Here is a tiny trained network, its code and every weight. The questions are about switching its units off for an input and a class, where a switched-off unit gives its printed mean instead of its output.

import numpy as np


def w(rows, s, z=0):
    codes = np.array(rows[::2]) - 128.0
    scale = np.full(codes.shape[1], s)
    scale[-1] = z or s
    return codes * scale


def norm(h):
    return h / np.sqrt((h * h).mean(-1, keepdims=True) + 1e-5)


def f(y):
    return y / 2 * (1 + np.tanh(0.7978845608 * (y + 0.044715 * y**3)))


def log_softmax(a):
    a = a - a.max(-1, keepdims=True)
    return a - np.log(np.exp(a).sum(-1, keepdims=True))


def net(x, mask):
    res = np.array(x, float).reshape(1, 6) / 4 @ E
    u = 0
    for l in range(2):
        y = f(norm(res) @ A[l][:, :-1].T + A[l][:, -1])
        res = res + np.where(mask[u : u + 11], y, B[l][:, -1]) @ B[l][:, :-1]
        u += 11
    return log_softmax(norm(res)[-1] @ U[:, :-1].T + U[:, -1])


A, B = {}, {}
E = w([
[45,144,134,225,79,129,98,2,67],'x0',
[186,41,36,95,168,128,7,86,28],'x1',
[94,56,174,56,114,158,217,99,109],'x2',
[124,225,96,157,103,224,126,197,131],'x3',
[234,41,77,116,116,120,181,161,171],'x4',
[11,157,100,54,82,11,131,180,143],'x5',
],0.003)
A[0] = w([
[163,151,84,142,116,157,61,169,120,102],'L0N0',
[198,110,39,101,165,159,60,126,97,80],'L0N1',
[165,44,98,155,54,175,164,88,87,154],'L0N2',
[83,175,120,116,107,76,197,96,184,167],'L0N3',
[136,211,109,174,119,228,183,171,131,66],'L0N4',
[67,178,94,84,121,77,152,211,114,133],'L0N5',
[110,129,157,18,113,129,149,255,167,79],'L0N6',
[202,149,136,164,155,176,136,142,166,115],'L0N7',
[65,125,45,113,49,18,100,141,117,121],'L0N8',
[87,114,121,82,140,103,106,111,80,8],'L0N9',
[241,88,95,167,215,18,147,132,163,105],'L0N10',
],0.0057,0.0017)
B[0] = w([
[160,122,130,124,137,115,114,55,160,175],'L0N0',
[203,181,83,131,84,136,129,89,103,232],'L0N1',
[167,140,135,135,227,123,141,154,153,201],'L0N2',
[136,144,134,88,91,209,123,128,144,209],'L0N3',
[106,63,165,112,99,105,20,146,197,204],'L0N4',
[105,107,179,98,170,162,158,134,189,230],'L0N5',
[193,85,166,54,205,83,228,168,154,253],'L0N6',
[95,129,175,110,136,139,107,128,120,189],'L0N7',
[55,56,101,159,68,128,67,158,160,249],'L0N8',
[96,144,175,145,118,169,153,148,119,142],'L0N9',
[69,128,101,143,156,65,112,120,254,236],'L0N10',
],0.0059,0.0034)
A[1] = w([
[53,116,180,118,29,143,124,125,164,68],'L1N0',
[112,29,148,102,116,99,97,148,182,216],'L1N1',
[161,156,109,34,137,80,190,253,187,129],'L1N2',
[70,138,114,170,136,70,134,128,144,197],'L1N3',
[152,187,168,185,151,199,199,122,123,248],'L1N4',
[137,176,147,136,159,46,165,153,197,123],'L1N5',
[206,115,125,113,132,149,174,36,51,212],'L1N6',
[138,85,86,156,106,108,64,57,147,163],'L1N7',
[76,193,177,201,208,158,140,97,83,68],'L1N8',
[164,166,161,66,135,144,194,125,155,208],'L1N9',
[6,67,154,131,112,139,122,109,74,61],'L1N10',
],0.006,0.0015)
B[1] = w([
[123,155,132,163,75,184,52,69,135,197],'L1N0',
[100,127,157,111,147,150,184,160,131,226],'L1N1',
[78,72,155,127,171,117,212,146,76,254],'L1N2',
[111,88,110,102,86,122,143,146,116,155],'L1N3',
[87,100,105,42,116,142,193,153,38,162],'L1N4',
[72,65,136,54,147,147,127,165,100,187],'L1N5',
[128,209,195,121,141,159,161,142,113,169],'L1N6',
[127,110,114,118,194,131,158,112,146,181],'L1N7',
[153,71,149,83,84,50,164,222,129,152],'L1N8',
[65,128,111,159,195,154,121,58,68,186],'L1N9',
[147,144,229,146,75,136,103,254,136,173],'L1N10',
],0.0063,0.006)
U = w([
[163,131,159,146,65,67,133,215,65,99],'0',
[175,198,132,119,160,165,166,88,10,122],'1',
[223,168,97,165,204,138,59,63,167,141],'2',
[48,116,179,157,17,168,43,171,152,145],'3',
[98,84,2,160,108,56,90,101,143,115],'4',
[88,25,153,75,229,118,203,176,154,154],'5',
[162,175,47,120,47,103,171,160,129,7],'6',
],0.011,0.014)

Each question gives the input, the list of numbers given to net, and the class t.
The units are the neurons (one row each of A and B). Each row of codes is followed by its name. A weight is (code - 128) times the scale printed after its matrix; where a second scale follows, it is the last column's (A, B and U).
mask holds one flag per neuron, layer by layer. A switched-off neuron (its flag False) gives its mean, the last column of its row in B, instead of its output. The means were averaged over made-up inputs and are rounded, as every weight is.
A unit's drop is (log p(t) with every unit on - log p(t) with that unit switched off) / (log p(t) with every unit on - log p(t) with every unit switched off).
The circuit of an input: a set's keep is (log p(t) with only the set's units on - log p(t) with every unit switched off) / (log p(t) with every unit on - log p(t) with every unit switched off). Starting from the 12 units with the biggest drops (on a tie, the unit counted first), units are removed one at a time, each time the one whose removal leaves the highest keep (on an exact tie, the one counted first), for as long as the keep stays at least 0.8.
units of the circuit, in order: the units of the circuit, biggest drop first
unit that matters most: the unit with the biggest drop
top k neurons: the k neurons with the biggest drops, biggest first
top k neurons in layer l: the k neurons of layer l with the biggest drops, biggest first
drop when u is switched off: that unit's drop, to one decimal
input [0,-4,-7,-7,-8,-4], class 0: unit that matters most -> L1N8
input [6,-8,2,-6,8,8], class 3: units of the circuit, in order -> L1N0; L0N3
input [8,0,-5,-5,5,-1], class 4: units of the circuit, in order -> L1N2; L0N5
input [8,-7,3,-6,4,-6], class 1: units of the circuit, in order -> L0N10; L0N8; L1N6
input [-1,0,-7,-8,8,-3], class 4: units of the circuit, in order -> L0N10; L0N6
input [0,8,3,8,-2,-6], class 1: top 2 neurons -> L0N10; L1N6
input [4,-3,-7,6,2,-8], class 2: units of the circuit, in order -> L1N10; L1N2
input [-6,5,7,7,-2,-3], class 1: units of the circuit, in order -> L0N1; L0N10; L1N6
input [-4,7,7,6,1,-7], class 1: units of the circuit, in order -> L1N6; L0N1
input [0,-6,8,-1,-7,-7], class 3: top 2 neurons -> L0N6; L0N4
input [2,7,3,-3,-8,-2], class 1: units of the circuit, in order -> L0N10; L1N6; L0N4
input [8,5,4,-1,3,-8], class 1: units of the circuit, in order -> L1N6; L0N8
input [8,0,-5,-3,2,-3], class 2: top 4 neurons in layer 1 -> L1N2; L1N1; L1N5; L1N10
input [0,-5,5,0,-1,-7], class 3: unit that matters most -> L0N6
input [0,-1,-7,-2,-6,-1], class 4: top 2 neurons in layer 1 -> L1N6; L1N1
input [1,3,-1,4,-5,-4], class 2: top 2 neurons -> L0N4; L1N2
input [-3,2,3,-8,-5,8], class 3: top 3 neurons in layer 0 -> L0N8; L0N2; L0N9
input [8,8,2,2,0,-7], class 1: top 2 neurons in layer 1 -> L1N6; L1N4
input [-7,3,-7,0,3,-4], class 2: top 2 neurons in layer 0 -> L0N1; L0N0
input [4,-6,5,3,-1,-2], class 3: unit that matters most -> L0N4
input [2,3,-8,-5,8,7], class 4: top 2 neurons -> L0N8; L0N6
input [-8,7,2,7,-6,-3], class 1: top 2 neurons in layer 0 -> L0N8; L0N10
input [3,2,-6,6,-6,-2], class 2: top 3 neurons in layer 0 -> L0N0; L0N8; L0N4
input [5,4,-7,-5,3,0], class 4: top 2 neurons in layer 0 -> L0N10; L0N8
input [6,-1,5,6,-3,-2], class 3: drop when L0N4 is switched off -> 0.6
input [-2,7,-8,0,7,2], class 4: drop when L0N10 is switched off -> 0.7
